Below is a small trained network, with its code and all its weights. Each question gives an input and a target symbol and asks what happens when units are switched off, that is, made to give their printed mean instead of their output.

import numpy as np


def w(rows, s, z=0):
    codes = np.array(rows[::2]) - 128.0
    scale = np.full(codes.shape[1], s)
    scale[-1] = z or s
    return codes * scale


def f(y):
    return y / 2 * (1 + np.tanh(0.7978845608 * (y + 0.044715 * y**3)))


def softmax(a):
    e = np.exp(a - a.max(-1, keepdims=True))
    return e / e.sum(-1, keepdims=True)


def log_softmax(a):
    a = a - a.max(-1, keepdims=True)
    return a - np.log(np.exp(a).sum(-1, keepdims=True))


def net(x, mask):
    ids = ['ΔΛΦγεμψ'.index(c) for c in x.split()]
    T = len(ids)
    res = E[ids] + P[:T]
    u = 0
    for l in range(2):
        q, k, v = (res @ M[l].T for M in (Q, K, V))
        z = softmax(np.where(np.tri(T) > 0, q @ k.T / 3**0.5, -1e9)) @ v
        res = res + np.where(mask[u], z, O[l][:, -1]) @ O[l][:, :-1]
        u += 1
        y = f(res @ A[l][:, :-1].T + A[l][:, -1])
        res = res + np.where(mask[u : u + 8], y, B[l][:, -1]) @ B[l][:, :-1]
        u += 8
    return log_softmax(res[-1] @ U[:, :-1].T + U[:, -1])


Q, K, V, O, A, B = {}, {}, {}, {}, {}, {}
E = w([
[159,84,119,145,12],'Δ',
[156,218,63,175,32],'Λ',
[245,124,116,136,106],'Φ',
[200,205,119,35,162],'γ',
[59,218,117,232,106],'ε',
[249,59,245,113,41],'μ',
[170,226,173,110,226],'ψ',
],0.013)
P = w([
[119,168,25,46,189],'0',
[128,170,37,68,158],'1',
[93,82,179,96,180],'2',
[179,188,97,142,111],'3',
[110,98,234,152,135],'4',
[176,248,113,127,78],'5',
[100,101,255,179,100],'6',
[236,188,113,253,23],'7',
],0.0082)
Q[0] = w([
[190,137,240,101,131],'0.h0',
[220,250,133,138,52],'0.h0',
[71,92,178,144,102],'0.h0',
],0.017)
K[0] = w([
[140,180,212,121,174],'0.h0',
[105,167,185,135,6],'0.h0',
[191,143,160,139,144],'0.h0',
],0.018)
V[0] = w([
[234,189,254,72,112],'0.h0',
[119,18,58,117,51],'0.h0',
[146,73,65,172,85],'0.h0',
],0.0096)
O[0] = w([
[41,146,68,33,142,255],'0.h0',
[25,139,73,90,8,98],'0.h0',
[148,149,99,153,105,135],'0.h0',
],0.012,0.0084)
A[0] = w([
[184,2,221,2,48,94],'0.n0',
[2,210,47,227,155,62],'0.n1',
[131,190,155,249,91,72],'0.n2',
[161,153,211,27,70,142],'0.n3',
[159,106,171,254,174,4],'0.n4',
[61,152,114,84,74,136],'0.n5',
[51,29,161,163,140,53],'0.n6',
[63,26,219,66,56,197],'0.n7',
],0.0073,0.0014)
B[0] = w([
[41,229,83,80,233,173],'0.n0',
[181,141,47,125,254,202],'0.n1',
[112,138,170,25,232,188],'0.n2',
[122,57,43,245,48,202],'0.n3',
[95,139,24,96,159,176],'0.n4',
[140,82,170,175,131,253],'0.n5',
[237,194,96,131,97,118],'0.n6',
[239,221,152,111,185,171],'0.n7',
],0.0069)
Q[1] = w([
[91,50,50,94,151],'1.h0',
[111,171,195,203,186],'1.h0',
[179,255,57,99,152],'1.h0',
],0.0089)
K[1] = w([
[186,106,131,54,106],'1.h0',
[110,103,217,167,217],'1.h0',
[92,252,99,157,123],'1.h0',
],0.011)
V[1] = w([
[164,94,132,88,89],'1.h0',
[254,70,36,123,128],'1.h0',
[95,146,97,242,170],'1.h0',
],0.0082)
O[1] = w([
[121,187,135,67,124,69],'1.h0',
[55,175,254,97,95,255],'1.h0',
[168,60,86,236,118,135],'1.h0',
],0.0073,0.0061)
A[1] = w([
[145,129,164,119,172,74],'1.n0',
[155,111,138,139,10,77],'1.n1',
[198,87,139,186,140,115],'1.n2',
[193,206,159,158,104,4],'1.n3',
[129,84,214,85,9,179],'1.n4',
[122,163,194,100,98,171],'1.n5',
[153,113,116,140,195,27],'1.n6',
[220,116,188,132,27,62],'1.n7',
],0.012,0.0027)
B[1] = w([
[176,89,134,158,91,206],'1.n0',
[188,61,104,128,159,192],'1.n1',
[20,174,105,155,161,220],'1.n2',
[204,136,67,87,135,184],'1.n3',
[102,146,129,190,8,214],'1.n4',
[147,109,197,169,188,217],'1.n5',
[101,97,117,118,62,254],'1.n6',
[110,152,111,101,192,181],'1.n7',
],0.014,0.0067)
U = w([
[146,93,89,131,66,95],'Δ',
[210,163,109,145,172,5],'Λ',
[83,185,202,145,100,234],'Φ',
[112,110,209,128,221,226],'γ',
[101,104,114,193,182,152],'ε',
[74,109,98,45,105,37],'μ',
[134,2,120,105,156,215],'ψ',
],0.008,0.002)

Each question gives the input, a string of symbols that net reads in full, and the target symbol t.
The units are the heads (3 rows each of Q, K, V and O) and the neurons (one row each of A and B). Each row of codes is followed by its name. A weight is (code - 128) times the scale printed after its matrix; where a second scale follows, it is the last column's (O, A, B and U).
mask holds one flag per unit, layer by layer, with each layer's heads first. A switched-off unit (its flag False) gives its mean, the last column of its rows in O or B, instead of its output. The means were averaged over made-up inputs and are rounded, as every weight is.
A unit's drop is (log p(t) with every unit on - log p(t) with that unit switched off) / (log p(t) with every unit on - log p(t) with every unit switched off).
The circuit of an input: a set's keep is (log p(t) with only the set's units on - log p(t) with every unit switched off) / (log p(t) with every unit on - log p(t) with every unit switched off). Starting from the 12 units with the biggest drops (on a tie, the unit counted first), units are removed one at a time, each time the one whose removal leaves the highest keep (on an exact tie, the one counted first), for as long as the keep stays at least 0.8.
units of the circuit, in order: the units of the circuit, biggest drop first
most important unit: the unit with the biggest drop
top k neurons: the k neurons with the biggest drops, biggest first
top k neurons in layer l: the k neurons of layer l with the biggest drops, biggest first
input Λ γ γ Δ, target Δ: units of the circuit, in order : 1.n4, 0.h0
input Λ Φ Φ γ γ Φ Φ, target γ: units of the circuit, in order : 0.h0, 1.h0, 1.n4
input Φ γ Δ, target γ: most important unit : 0.n0
input Φ ε Φ Δ ε ψ ε ψ, target ε: units of the circuit, in order : 1.h0, 1.n2
input Λ ε Φ Λ, target Λ: units of the circuit, in order : 1.n3, 0.h0
input ε Φ γ, target ε: units of the circuit, in order : 0.h0, 1.h0, 1.n2
input γ Φ γ ε Φ, target ε: units of the circuit, in order : 0.h0, 1.h0, 1.n2
input ψ Λ μ Λ γ Φ γ Φ, target Λ: top 3 neurons : 1.n3, 1.n7, 1.n6
input γ Φ ψ ε γ Φ γ, target ψ: top 2 neurons in layer 0 : 0.n4, 0.n2
input γ Φ γ ε γ Φ γ γ, target ε: units of the circuit, in order : 1.n2, 1.h0
input Δ ψ ψ Φ ψ Φ Δ, target ψ: units of the circuit, in order : 0.h0, 1.n6, 1.h0
input Φ ε Λ Φ γ Φ Δ, target γ: units of the circuit, in order : 0.n7, 0.h0, 1.n4
input Φ γ γ Δ Φ γ Φ, target γ: top 3 neurons in layer 1 : 1.n5, 1.n4, 1.n6
input γ Λ Φ Δ Φ Φ Φ, target Φ: units of the circuit, in order : 0.n1, 1.h0, 1.n4, 1.n1
input γ Φ Δ Λ γ γ, target Λ: most important unit : 0.h0
input Φ Δ Λ γ Φ γ Λ, target γ: units of the circuit, in order : 1.n4, 1.n6
input Φ μ Φ ψ γ, target ψ: top 2 neurons in layer 1 : 1.n0, 1.n2
input Φ Φ Φ γ, target γ: units of the circuit, in order : 1.h0, 0.h0, 1.n5
input Φ Φ γ, target γ: units of the circuit, in order : 1.h0, 1.n5
input Φ μ Λ Φ Φ Λ Φ Λ, target Λ: most important unit : 1.n3
input γ γ Φ ε ψ Δ ψ Φ, target Δ: units of the circuit, in order : 0.h0, 0.n0
input Δ Φ Φ Φ Δ, target Φ: top 2 neurons : 0.n1, 1.n4
input Δ γ ε ψ, target ε: top 2 neurons : 1.n2, 0.n4
input Δ Δ Φ Λ Φ Λ γ Φ, target Λ: top 2 neurons : 1.n3, 1.n6
input Λ Φ Δ, target Φ: top 3 neurons : 0.n1, 0.n0, 1.n4
input μ Φ γ μ Δ, target μ: top 3 neurons : 0.n0, 1.n5, 0.n1
input Λ ψ Φ μ γ γ, target μ: most important unit : 0.h0
